Here is a tiny trained network, its code and every weight. The questions are about switching its units off for an input and a class, where a switched-off unit gives its printed mean instead of its output.

import numpy as np


def w(rows, s, z=0):
    codes = np.array(rows[::2]) - 128.0
    scale = np.full(codes.shape[1], s)
    scale[-1] = z or s
    return codes * scale


def f(y):
    return np.maximum(y, 0)


def log_softmax(a):
    a = a - a.max(-1, keepdims=True)
    return a - np.log(np.exp(a).sum(-1, keepdims=True))


def net(x, mask):
    res = np.array(x, float).reshape(1, 4) / 4 @ E
    y = f(res @ A[0][:, :-1].T + A[0][:, -1])
    res = res + np.where(mask, y, B[0][:, -1]) @ B[0][:, :-1]
    return log_softmax(res[-1] @ U[:, :-1].T + U[:, -1])


A, B = {}, {}
E = w([
[116,85,254,73],'x0',
[126,127,127,129],'x1',
[164,171,102,6],'x2',
[125,132,134,129],'x3',
],0.009)
A[0] = w([
[80,60,122,157,103],'n0',
[113,69,202,117,132],'n1',
[109,103,160,195,116],'n2',
[155,51,158,177,124],'n3',
[68,39,254,60,109],'n4',
[90,103,178,223,101],'n5',
[123,45,222,97,81],'n6',
[168,135,101,9,96],'n7',
[130,117,164,143,254],'n8',
],0.0086,0.0083)
B[0] = w([
[36,159,191,33,159],'n0',
[126,52,36,176,193],'n1',
[118,183,165,91,179],'n2',
[137,190,227,117,176],'n3',
[94,99,47,191,235],'n4',
[70,215,169,99,196],'n5',
[78,112,69,182,189],'n6',
[31,197,190,97,192],'n7',
[255,111,181,105,254],'n8',
],0.0072,0.0084)
U = w([
[78,230,249,78,44],'0',
[221,125,173,124,254],'1',
[111,116,24,196,57],'2',
],0.011,0.0056)

Each question gives the input, the list of numbers given to net, and the class t.
The units are the neurons (one row each of A and B). Each row of codes is followed by its name. A weight is (code - 128) times the scale printed after its matrix; where a second scale follows, it is the last column's (A, B and U).
mask holds one flag per neuron, in row order. A switched-off neuron (its flag False) gives its mean, the last column of its row in B, instead of its output. The means were averaged over made-up inputs and are rounded, as every weight is.
A unit's drop is (log p(t) with every unit on - log p(t) with that unit switched off) / (log p(t) with every unit on - log p(t) with every unit switched off).
The circuit of an input: a set's keep is (log p(t) with only the set's units on - log p(t) with every unit switched off) / (log p(t) with every unit on - log p(t) with every unit switched off). Starting from all 9 units, units are removed one at a time, each time the one whose removal leaves the highest keep (on an exact tie, the one counted first), for as long as the keep stays at least 0.8.
circuit, biggest first: the units of the circuit, biggest drop first
top k neurons: the k neurons with the biggest drops, biggest first
drop of u: that unit's drop, to one decimal
input [-6,4,-5,6], class 1: circuit, biggest first -> [n4, n6]
input [7,-6,-6,-5], class 2: circuit, biggest first -> [n4]
input [6,-6,-4,4], class 2: top 3 neurons -> [n4, n1, n6]
input [-4,2,-4,0], class 0: circuit, biggest first -> [n4, n1]
input [-6,3,7,-4], class 0: top 3 neurons -> [n7, n4, n1]
input [7,7,-5,6], class 2: top 3 neurons -> [n4, n1, n6]
input [3,-5,2,0], class 2: top 2 neurons -> [n3, n4]
input [8,-3,-5,-7], class 2: drop of n6 -> 0.3
input [-5,7,-6,1], class 0: drop of n1 -> 0.1
input [-3,4,-7,4], class 0: drop of n5 -> 0.1
